Below are the code and all the weights of a small trained network. Each question names an input and a class and asks about switching units off, where a switched-off unit gives its printed mean instead of its output.

import numpy as np


def w(rows, s, z=0):
    codes = np.array(rows[::2]) - 128.0
    scale = np.full(codes.shape[1], s)
    scale[-1] = z or s
    return codes * scale


def norm(h):
    return h / np.sqrt((h * h).mean(-1, keepdims=True) + 1e-5)


def f(y):
    return np.maximum(y, 0)


def log_softmax(a):
    a = a - a.max(-1, keepdims=True)
    return a - np.log(np.exp(a).sum(-1, keepdims=True))


def net(x, mask):
    res = np.array(x, float).reshape(1, 4) / 4 @ E
    u = 0
    for l in range(4):
        y = f(norm(res) @ A[l][:, :-1].T + A[l][:, -1])
        res = res + np.where(mask[u : u + 5], y, B[l][:, -1]) @ B[l][:, :-1]
        u += 5
    return log_softmax(norm(res)[-1] @ U[:, :-1].T + U[:, -1])


A, B = {}, {}
E = w([
[173,60,130,207,46,108,215,210,143],'x0',
[71,184,43,202,29,211,71,104,157],'x1',
[240,91,254,148,52,182,66,22,184],'x2',
[43,92,138,104,101,44,80,124,225],'x3',
],0.0058)
A[0] = w([
[139,11,91,201,65,150,177,161,220,101],'0.n1',
[109,254,130,158,197,138,58,31,120,162],'0.n2',
[86,47,181,242,188,193,167,132,84,124],'0.n3',
[190,124,76,186,113,93,169,115,131,103],'0.n4',
[26,120,106,231,75,221,128,115,137,2],'0.n5',
],0.0052,0.0048)
B[0] = w([
[44,157,230,126,174,140,107,120,78,220],'0.n1',
[42,140,249,139,154,151,161,158,77,253],'0.n2',
[83,133,86,60,104,231,108,175,31,168],'0.n3',
[111,99,187,139,116,129,3,207,144,162],'0.n4',
[111,189,157,12,84,145,247,100,176,180],'0.n5',
],0.0071,0.0049)
A[1] = w([
[195,21,150,2,170,18,186,101,108,20],'1.n1',
[63,78,223,179,138,40,254,109,218,107],'1.n2',
[48,47,61,143,72,14,113,13,247,2],'1.n3',
[37,151,7,200,23,160,100,15,169,62],'1.n4',
[25,165,118,57,104,89,169,195,28,131],'1.n5',
],0.0042,0.0028)
B[1] = w([
[115,133,133,33,66,173,191,143,230,174],'1.n1',
[187,184,116,133,100,161,79,165,58,191],'1.n2',
[176,213,107,87,114,58,113,124,21,147],'1.n3',
[143,166,126,40,81,138,219,161,100,167],'1.n4',
[170,111,113,187,72,166,17,87,255,255],'1.n5',
],0.0088,0.0056)
A[2] = w([
[174,235,127,153,75,212,125,131,132,175],'2.n1',
[229,25,186,87,186,81,161,144,202,56],'2.n2',
[170,20,159,155,53,126,116,29,90,83],'2.n3',
[119,204,3,177,196,63,125,207,178,4],'2.n4',
[176,131,173,152,82,43,122,60,133,94],'2.n5',
],0.0059,0.0019)
B[2] = w([
[237,2,128,32,189,39,216,159,121,254],'2.n1',
[51,144,82,75,133,58,189,148,151,176],'2.n2',
[79,152,40,192,151,89,131,36,157,169],'2.n3',
[196,146,55,219,79,143,118,58,164,169],'2.n4',
[135,156,53,204,173,155,161,97,119,154],'2.n5',
],0.0078,0.007)
A[3] = w([
[144,254,133,133,71,25,64,100,111,5],'3.n1',
[149,73,169,99,142,50,117,26,116,186],'3.n2',
[88,181,149,97,67,72,69,138,104,161],'3.n3',
[138,94,159,238,21,99,208,215,113,99],'3.n4',
[142,155,149,128,56,173,173,41,139,182],'3.n5',
],0.0078,0.0019)
B[3] = w([
[209,63,151,183,218,119,212,156,62,179],'3.n1',
[122,119,68,235,29,146,101,161,149,253],'3.n2',
[173,104,177,128,163,224,194,117,24,184],'3.n3',
[42,187,186,106,202,136,83,18,101,226],'3.n4',
[53,183,2,74,209,55,111,192,187,218],'3.n5',
],0.0081,0.0062)
U = w([
[87,171,132,8,120,109,206,152,160,232],'0',
[32,148,205,123,189,173,33,65,83,148],'1',
[139,135,29,211,147,100,112,91,184,8],'2',
[231,76,134,127,179,137,171,170,6,140],'3',
[162,71,159,123,22,120,67,197,151,181],'4',
],0.016,0.0017)

Each question gives the input, the list of numbers given to net, and the class t.
The units are the neurons (one row each of A and B). Each row of codes is followed by its name. A weight is (code - 128) times the scale printed after its matrix; where a second scale follows, it is the last column's (A, B and U).
mask holds one flag per neuron, layer by layer. A switched-off neuron (its flag False) gives its mean, the last column of its row in B, instead of its output. The means were averaged over made-up inputs and are rounded, as every weight is.
A unit's drop is (log p(t) with every unit on - log p(t) with that unit switched off) / (log p(t) with every unit on - log p(t) with every unit switched off).
The circuit of an input: a set's keep is (log p(t) with only the set's units on - log p(t) with every unit switched off) / (log p(t) with every unit on - log p(t) with every unit switched off). Starting from the 12 units with the biggest drops (on a tie, the unit counted first), units are removed one at a time, each time the one whose removal leaves the highest keep (on an exact tie, the one counted first), for as long as the keep stays at least 0.8.
units of the circuit, in order: the units of the circuit, biggest drop first
unit that matters most: the unit with the biggest drop
k most important neurons: the k neurons with the biggest drops, biggest first
top k neurons in layer l: the k neurons of layer l with the biggest drops, biggest first
input [6,-3,-6,2], class 1: units of the circuit, in order : 3.n4; 2.n1
input [-3,0,0,-3], class 4: 3 most important neurons : 3.n4; 0.n1; 1.n5
input [8,3,7,-3], class 1: units of the circuit, in order : 3.n4
input [-3,-3,-4,-3], class 2: 2 most important neurons : 0.n1; 1.n5
input [-1,-7,-8,6], class 2: units of the circuit, in order : 2.n4; 1.n5
input [5,5,6,2], class 2: 3 most important neurons : 0.n2; 2.n3; 3.n5
input [-2,4,-1,-6], class 3: 2 most important neurons : 2.n1; 1.n1
input [6,3,-6,2], class 1: 3 most important neurons : 3.n4; 0.n1; 3.n2
input [0,-2,4,4], class 2: 2 most important neurons : 2.n5; 3.n2
input [-5,-3,-1,-3], class 1: top 2 neurons in layer 0 : 0.n2; 0.n5
input [7,-4,7,1], class 1: 3 most important neurons : 3.n4; 1.n5; 0.n1
input [-8,-8,7,4], class 0: top 2 neurons in layer 1 : 1.n1; 1.n5
input [-7,-1,-8,0], class 2: 3 most important neurons : 2.n4; 0.n1; 1.n5
input [-2,6,2,-6], class 0: unit that matters most : 0.n5
input [-3,-6,-4,8], class 3: units of the circuit, in order : 3.n1; 1.n2; 2.n1; 3.n3
input [-5,-3,0,-5], class 1: top 4 neurons in layer 1 : 1.n2; 1.n4; 1.n1; 1.n3
input [-5,6,-5,-8], class 3: 3 most important neurons : 2.n1; 3.n5; 3.n4
input [6,-2,8,-6], class 2: 2 most important neurons : 2.n3; 0.n2
input [7,4,-7,0], class 1: 3 most important neurons : 3.n4; 0.n1; 3.n2
input [-8,8,-7,1], class 0: units of the circuit, in order : 1.n4
input [-6,4,-5,8], class 3: units of the circuit, in order : 3.n1; 1.n3; 3.n3; 3.n4
input [6,-3,-8,2], class 2: 3 most important neurons : 2.n4; 0.n2; 1.n5
input [-7,-5,-7,4], class 1: top 3 neurons in layer 2 : 2.n1; 2.n3; 2.n5
input [5,-4,-2,8], class 3: 4 most important neurons : 1.n2; 0.n2; 1.n3; 3.n1
input [-3,-6,-4,7], class 3: top 2 neurons in layer 2 : 2.n1; 2.n4
